Below is a small trained network, with its code and all its weights. Each question gives an input and a target symbol and asks what happens when units are switched off, that is, made to give their printed mean instead of their output.

import numpy as np


def w(rows, s, z=0):
    codes = np.array(rows[::2]) - 128.0
    scale = np.full(codes.shape[1], s)
    scale[-1] = z or s
    return codes * scale


def norm(h):
    return h / np.sqrt((h * h).mean(-1, keepdims=True) + 1e-5)


def softmax(a):
    e = np.exp(a - a.max(-1, keepdims=True))
    return e / e.sum(-1, keepdims=True)


def log_softmax(a):
    a = a - a.max(-1, keepdims=True)
    return a - np.log(np.exp(a).sum(-1, keepdims=True))


def net(x, mask):
    ids = ['αβγεζηθλμσψ'.index(c) for c in x.split()]
    T = len(ids)
    res = E[ids] + P[:T]
    u = 0
    for l in range(2):
        r = norm(res)
        for j in range(3):
            rows = slice(2 * j, 2 * j + 2)
            q, k, v = (r @ M[l][rows].T for M in (Q, K, V))
            z = softmax(np.where(np.tri(T) > 0, q @ k.T / 2**0.5, -1e9)) @ v
            o = O[l][rows]
            res = res + np.where(mask[u + j], z, o[:, -1]) @ o[:, :-1]
        u += 3
    return log_softmax(norm(res)[-1] @ U[:, :-1].T + U[:, -1])


Q, K, V, O = {}, {}, {}, {}
E = w([
[165,92,49,167],'α',
[136,5,78,95],'β',
[224,92,149,59],'γ',
[116,52,151,153],'ε',
[127,160,92,120],'ζ',
[120,111,119,144],'η',
[110,111,104,155],'θ',
[126,202,91,125],'λ',
[129,83,151,146],'μ',
[102,109,102,230],'σ',
[119,106,100,146],'ψ',
],0.023)
P = w([
[148,194,236,72],'0',
[206,86,53,169],'1',
[207,94,72,151],'2',
[253,73,111,160],'3',
[164,107,99,127],'4',
[158,89,117,131],'5',
[238,85,169,144],'6',
],0.0062)
Q[0] = w([
[131,129,79,105],'0.h0',
[162,97,254,35],'0.h0',
[232,86,97,81],'0.h1',
[169,112,236,25],'0.h1',
[155,21,118,150],'0.h2',
[108,205,148,186],'0.h2',
],0.0092)
K[0] = w([
[25,48,146,132],'0.h0',
[91,103,22,158],'0.h0',
[175,1,251,26],'0.h1',
[166,101,118,58],'0.h1',
[11,135,168,112],'0.h2',
[94,125,60,93],'0.h2',
],0.0086)
V[0] = w([
[96,141,180,109],'0.h0',
[95,202,179,125],'0.h0',
[162,211,120,183],'0.h1',
[116,190,89,133],'0.h1',
[185,166,245,156],'0.h2',
[91,133,97,179],'0.h2',
],0.011)
O[0] = w([
[82,93,168,162,54],'0.h0',
[161,113,204,123,1],'0.h0',
[255,97,114,192,80],'0.h1',
[170,147,128,97,68],'0.h1',
[129,86,175,104,72],'0.h2',
[159,184,191,192,151],'0.h2',
],0.0082,0.0084)
Q[1] = w([
[128,103,29,211],'1.h0',
[145,102,55,115],'1.h0',
[169,110,127,70],'1.h1',
[100,197,225,166],'1.h1',
[3,188,180,151],'1.h2',
[153,113,195,81],'1.h2',
],0.011)
K[1] = w([
[100,171,211,66],'1.h0',
[191,140,182,177],'1.h0',
[223,218,92,199],'1.h1',
[230,107,1,1],'1.h1',
[107,147,199,88],'1.h2',
[40,136,188,186],'1.h2',
],0.0078)
V[1] = w([
[34,138,57,73],'1.h0',
[121,129,88,140],'1.h0',
[136,249,237,220],'1.h1',
[110,143,162,131],'1.h1',
[152,143,109,109],'1.h2',
[136,194,195,105],'1.h2',
],0.011)
O[1] = w([
[113,93,69,200,161],'1.h0',
[160,131,144,35,161],'1.h0',
[74,143,107,128,24],'1.h1',
[110,104,169,31,90],'1.h1',
[138,177,130,104,152],'1.h2',
[166,97,8,181,2],'1.h2',
],0.011,0.0083)
U = w([
[118,50,186,120,252],'α',
[61,38,61,19,131],'β',
[116,102,82,195,89],'γ',
[167,163,157,105,43],'ε',
[104,91,152,128,74],'ζ',
[107,175,189,89,83],'η',
[170,116,134,5,158],'θ',
[38,88,63,167,90],'λ',
[207,205,43,140,135],'μ',
[176,97,161,231,141],'σ',
[114,171,134,84,86],'ψ',
],0.012,0.0041)

Each question gives the input, a string of symbols that net reads in full, and the target symbol t.
The units are the heads (2 rows each of Q, K, V and O). Each row of codes is followed by its name. A weight is (code - 128) times the scale printed after its matrix; where a second scale follows, it is the last column's (O and U).
mask holds one flag per head, layer by layer. A switched-off head (its flag False) gives its mean, the last column of its rows in O, instead of its output. The means were averaged over made-up inputs and are rounded, as every weight is.
A unit's drop is (log p(t) with every unit on - log p(t) with that unit switched off) / (log p(t) with every unit on - log p(t) with every unit switched off).
The circuit of an input: a set's keep is (log p(t) with only the set's units on - log p(t) with every unit switched off) / (log p(t) with every unit on - log p(t) with every unit switched off). Starting from all 6 units, units are removed one at a time, each time the one whose removal leaves the highest keep (on an exact tie, the one counted first), for as long as the keep stays at least 0.8.
units of the circuit, in order: the units of the circuit, biggest drop first
most important unit: the unit with the biggest drop
which heads matter: for each layer, one digit per head in row order, 1 if its drop is at least 0.15 and else 0, layers parted by /
drop of u: that unit's drop, to one decimal
input α θ β α α η, target μ: units of the circuit, in order => 0.h0, 1.h1
input λ η α α β α α, target θ: which heads matter => 110 / 100
input ψ α γ β ψ ψ θ, target λ: which heads matter => 100 / 110
input η α ψ θ η α, target α: units of the circuit, in order => 0.h0, 0.h2
input γ σ λ α ψ, target σ: units of the circuit, in order => 0.h1, 0.h0
input θ ψ α, target η: which heads matter => 100 / 110
input ψ α α γ λ σ η, target λ: most important unit => 1.h1
input ψ α α β γ ψ ψ, target λ: units of the circuit, in order => 1.h0, 0.h1
input λ ψ γ γ β ψ, target θ: units of the circuit, in order => 0.h1, 1.h0
input θ ζ γ α β ψ, target η: units of the circuit, in order => 1.h0, 0.h2
input λ γ α, target θ: units of the circuit, in order => 0.h1, 1.h0, 0.h0, 0.h2
input η γ α, target α: units of the circuit, in order => 0.h2, 0.h0
input ψ β ζ, target λ: which heads matter => 010 / 100
input γ β β β β α η, target σ: which heads matter => 011 / 110
input ψ β α, target λ: which heads matter => 000 / 110
input ψ β γ ψ θ α α, target λ: units of the circuit, in order => 1.h1, 0.h0, 0.h2
input α ε β σ ψ θ, target μ: units of the circuit, in order => 0.h1, 0.h0
input α ψ α η η, target μ: which heads matter => 100 / 000
input λ λ α ψ, target θ: units of the circuit, in order => 1.h0, 0.h1
input η λ α α α η, target α: which heads matter => 001 / 000
input ψ α μ η, target λ: most important unit => 1.h0
input θ θ ζ α α α, target η: units of the circuit, in order => 1.h0, 0.h0, 1.h1, 0.h2
input γ η ψ β θ α, target σ: drop of 0.h2 => 0.1
input γ α α, target σ: drop of 0.h0 => 0.3
input ψ μ ψ α θ α ψ, target λ: drop of 0.h1 => 0.2
input γ ψ ψ, target σ: drop of 0.h0 => 0.1
